Below are the code and all the weights of a small trained network. Each question names an input and a target symbol and asks about switching units off, where a switched-off unit gives its printed mean instead of its output.

import numpy as np


def w(rows, s, z=0):
    codes = np.array(rows[::2]) - 128.0
    scale = np.full(codes.shape[1], s)
    scale[-1] = z or s
    return codes * scale


def norm(h):
    return h / np.sqrt((h * h).mean(-1, keepdims=True) + 1e-5)


def f(y):
    return np.maximum(y, 0)


def softmax(a):
    e = np.exp(a - a.max(-1, keepdims=True))
    return e / e.sum(-1, keepdims=True)


def log_softmax(a):
    a = a - a.max(-1, keepdims=True)
    return a - np.log(np.exp(a).sum(-1, keepdims=True))


def net(x, mask):
    ids = ['ΓΘΨΩαβδεζηξσφ'.index(c) for c in x.split()]
    T = len(ids)
    res = E[ids] + P[:T]
    r = norm(res)
    for j in range(3):
        rows = slice(3 * j, 3 * j + 3)
        q, k, v = (r @ M[0][rows].T for M in (Q, K, V))
        z = softmax(np.where(np.tri(T) > 0, q @ k.T / 3**0.5, -1e9)) @ v
        o = O[0][rows]
        res = res + np.where(mask[j], z, o[:, -1]) @ o[:, :-1]
    y = f(norm(res) @ A[0][:, :-1].T + A[0][:, -1])
    res = res + np.where(mask[3:11], y, B[0][:, -1]) @ B[0][:, :-1]
    return log_softmax(norm(res)[-1] @ U[:, :-1].T + U[:, -1])


Q, K, V, O, A, B = {}, {}, {}, {}, {}, {}
E = w([
[139,123,90,109,87,108,117,60,85,153,185],'Γ',
[137,152,101,126,86,99,150,152,176,170,157],'Θ',
[195,154,123,60,83,119,166,105,109,164,226],'Ψ',
[125,173,162,76,120,120,205,74,129,129,214],'Ω',
[119,149,159,153,6,127,110,98,134,131,180],'α',
[103,132,117,79,121,184,128,111,33,148,181],'β',
[153,143,141,89,59,175,109,132,144,89,131],'δ',
[99,133,93,115,32,163,90,120,166,160,195],'ε',
[164,109,104,99,69,131,111,120,114,129,96],'ζ',
[110,104,124,173,77,96,148,103,167,73,155],'η',
[167,182,123,118,36,121,154,144,145,178,95],'ξ',
[155,114,145,18,170,105,177,102,147,133,153],'σ',
[91,146,128,120,112,133,150,109,167,130,31],'φ',
],0.013)
P = w([
[98,136,95,77,44,54,148,157,126,88,139],'0',
[153,59,59,136,126,192,187,132,118,107,170],'1',
[123,157,237,132,128,135,136,141,27,122,117],'2',
[96,217,79,2,56,41,104,111,160,115,137],'3',
[159,36,123,179,173,159,126,123,186,133,147],'4',
[113,158,207,136,137,127,144,147,27,112,119],'5',
[136,230,49,9,49,54,201,87,178,104,124],'6',
[167,121,28,215,169,160,81,133,158,59,190],'7',
[118,162,180,138,142,125,147,142,23,109,116],'8',
],0.012)
Q[0] = w([
[103,87,77,173,81,158,126,99,156,14,72],'head 1',
[59,183,61,63,84,156,31,96,156,145,96],'head 1',
[133,121,110,225,171,160,46,177,18,139,111],'head 1',
[147,2,144,156,123,208,137,92,2,91,150],'head 2',
[33,100,104,6,78,76,70,22,186,95,182],'head 2',
[56,136,137,96,209,154,59,136,98,81,37],'head 2',
[140,111,91,10,60,92,110,58,197,127,83],'head 3',
[132,175,130,106,65,80,172,126,193,68,133],'head 3',
[162,63,99,131,38,141,130,22,74,73,128],'head 3',
],0.008)
K[0] = w([
[93,121,118,180,157,125,43,147,159,59,118],'head 1',
[184,89,30,155,134,193,89,133,152,154,142],'head 1',
[109,169,68,91,41,97,140,129,67,59,110],'head 1',
[124,154,104,109,102,119,95,84,1,37,164],'head 2',
[131,6,143,155,200,168,103,79,189,127,192],'head 2',
[56,83,100,76,167,196,146,99,136,66,32],'head 2',
[178,16,162,140,117,140,97,107,180,142,130],'head 3',
[140,98,76,153,186,133,156,157,204,198,165],'head 3',
[146,111,124,94,134,143,76,56,111,103,126],'head 3',
],0.0088)
V[0] = w([
[167,92,148,162,121,56,109,101,83,181,176],'head 1',
[142,157,49,103,171,53,136,208,254,158,162],'head 1',
[27,190,123,54,100,149,28,60,155,186,183],'head 1',
[208,63,131,123,125,81,68,217,98,97,228],'head 2',
[138,183,106,211,82,159,95,163,163,187,195],'head 2',
[114,129,146,169,137,130,167,37,131,4,200],'head 2',
[133,112,126,217,96,38,171,96,104,146,114],'head 3',
[161,153,214,96,90,150,158,175,74,152,112],'head 3',
[139,178,141,121,132,165,152,125,146,209,150],'head 3',
],0.0074)
O[0] = w([
[103,130,86,157,196,76,55,132,94,76,122,156],'head 1',
[135,157,180,160,138,121,90,150,150,254,155,121],'head 1',
[131,173,156,63,119,173,89,42,156,96,134,168],'head 1',
[182,45,136,120,95,103,60,193,215,181,190,253],'head 2',
[23,46,130,112,94,162,144,113,135,130,175,218],'head 2',
[187,47,191,241,98,69,153,73,155,186,50,245],'head 2',
[46,42,81,140,144,13,90,123,84,125,92,146],'head 3',
[113,139,15,130,185,153,212,96,118,181,143,167],'head 3',
[56,166,64,155,169,143,110,61,93,128,129,151],'head 3',
],0.0075,0.0032)
A[0] = w([
[152,129,79,103,94,89,129,122,136,120,183,99],'neuron 1',
[149,149,45,61,133,151,115,139,200,160,144,112],'neuron 2',
[154,132,76,97,199,142,104,130,86,118,54,149],'neuron 3',
[102,147,137,107,105,57,144,180,169,144,106,65],'neuron 4',
[129,8,118,224,177,243,105,144,164,117,168,250],'neuron 5',
[133,37,93,132,63,156,146,155,189,187,144,61],'neuron 6',
[168,125,177,149,184,200,157,122,93,106,107,68],'neuron 7',
[138,92,97,116,149,81,80,121,201,154,171,3],'neuron 8',
],0.011,0.0044)
B[0] = w([
[137,131,99,175,163,144,106,170,120,109,79,198],'neuron 1',
[103,94,140,216,106,116,153,107,166,90,135,191],'neuron 2',
[157,162,183,166,104,104,144,157,198,181,168,159],'neuron 3',
[126,119,105,111,145,154,94,151,63,153,173,168],'neuron 4',
[200,90,69,99,139,252,185,152,251,96,104,236],'neuron 5',
[158,125,154,76,246,153,191,82,94,116,156,248],'neuron 6',
[72,58,102,125,157,110,26,143,136,110,108,150],'neuron 7',
[92,203,163,135,96,170,111,119,126,111,61,187],'neuron 8',
],0.012)
U = w([
[130,125,99,86,109,121,3,150,137,90,67,207],'Γ',
[101,146,163,109,187,167,77,149,92,201,191,156],'Θ',
[105,219,184,217,221,138,144,103,126,89,53,11],'Ψ',
[180,141,65,155,125,70,140,2,126,186,108,116],'Ω',
[82,97,117,57,202,80,160,41,74,52,118,3],'α',
[137,95,77,197,59,141,155,146,212,54,46,144],'β',
[208,120,117,54,182,176,218,120,150,141,158,146],'δ',
[74,119,206,143,24,138,145,56,176,114,170,128],'ε',
[203,151,98,135,195,124,105,224,41,58,160,33],'ζ',
[151,71,201,83,172,34,147,185,143,148,133,178],'η',
[43,110,23,143,124,80,153,150,147,141,160,153],'ξ',
[178,178,128,213,75,132,93,185,220,167,133,168],'σ',
[139,207,107,41,52,145,192,171,83,123,123,159],'φ',
],0.0089,0.0039)

Each question gives the input, a string of symbols that net reads in full, and the target symbol t.
The units are the heads (3 rows each of Q, K, V and O) and the neurons (one row each of A and B). Each row of codes is followed by its name. A weight is (code - 128) times the scale printed after its matrix; where a second scale follows, it is the last column's (O, A, B and U).
mask holds one flag per unit, heads first, then neurons. A switched-off unit (its flag False) gives its mean, the last column of its rows in O or B, instead of its output. The means were averaged over made-up inputs and are rounded, as every weight is.
A unit's drop is (log p(t) with every unit on - log p(t) with that unit switched off) / (log p(t) with every unit on - log p(t) with every unit switched off).
The circuit of an input: a set's keep is (log p(t) with only the set's units on - log p(t) with every unit switched off) / (log p(t) with every unit on - log p(t) with every unit switched off). Starting from all 11 units, units are removed one at a time, each time the one whose removal leaves the highest keep (on an exact tie, the one counted first), for as long as the keep stays at least 0.8.
units of the circuit, in order: the units of the circuit, biggest drop first
unit that matters most: the unit with the biggest drop
top k neurons: the k neurons with the biggest drops, biggest first
heads that matter: for each layer, one digit per head in row order, 1 if its drop is at least 0.15 and else 0, layers parted by /
input σ ξ ξ Θ Γ δ α, target Γ: unit that matters most => head 3
input δ Ψ φ Ψ, target Ψ: heads that matter => 010
input η φ Γ δ α ε Θ ξ ξ, target φ: top 3 neurons => neuron 6; neuron 5; neuron 2
input β Θ β, target Θ: heads that matter => 011
input Θ ε Ω ζ Θ Θ, target ξ: units of the circuit, in order => head 3; neuron 6; neuron 5
input η β Γ η Θ σ Θ, target Θ: heads that matter => 100
input η β ζ σ α δ σ, target α: heads that matter => 010
input Γ Θ ε Θ ε Γ α, target ε: units of the circuit, in order => neuron 5; head 2
input α Γ δ ξ, target Γ: top 2 neurons => neuron 5; neuron 4
input β η Ψ ξ σ ε β, target σ: units of the circuit, in order => neuron 6; head 2; head 1
input ξ Θ ζ σ α Γ Γ, target α: units of the circuit, in order => head 2; neuron 5; neuron 6; head 3
input α σ ζ Θ Ω Ω ζ, target Ω: heads that matter => 010
input φ ε ξ Γ, target ε: units of the circuit, in order => neuron 5; head 2; head 3
input α ξ δ ξ Θ σ ζ Θ Γ, target Ω: heads that matter => 000
input ξ ε ε β φ φ ε ξ δ, target Γ: heads that matter => 000
input Ω δ β ε ξ σ ξ Ω φ, target Ψ: units of the circuit, in order => neuron 5
input α ξ Γ Θ Ψ Θ Ψ, target Ψ: heads that matter => 110
input β Θ φ β η σ Θ, target η: heads that matter => 011
input ξ σ δ ζ ζ φ σ φ α, target ε: heads that matter => 000
input σ ζ ζ Ω σ ζ, target σ: units of the circuit, in order => neuron 3; neuron 6; head 2
input α ξ α η Ω σ β, target Ω: units of the circuit, in order => head 2; neuron 5
input β φ Ψ Ω, target φ: unit that matters most => head 2
input β ξ ζ Θ ε ε Ψ, target ε: units of the circuit, in order => neuron 5; head 2; neuron 2
input Γ β Γ, target Ω: units of the circuit, in order => neuron 5; neuron 6; head 3; head 2
input ζ δ β σ ε β Ω σ φ, target Ψ: top 4 neurons => neuron 5; neuron 3; neuron 7; neuron 6
input ξ ζ η σ η σ β, target η: heads that matter => 011
input Ψ Γ σ ξ φ η Ψ, target φ: units of the circuit, in order => head 2; neuron 6; neuron 5
input ξ φ Ψ Γ ζ η η Θ Θ, target ξ: heads that matter => 001
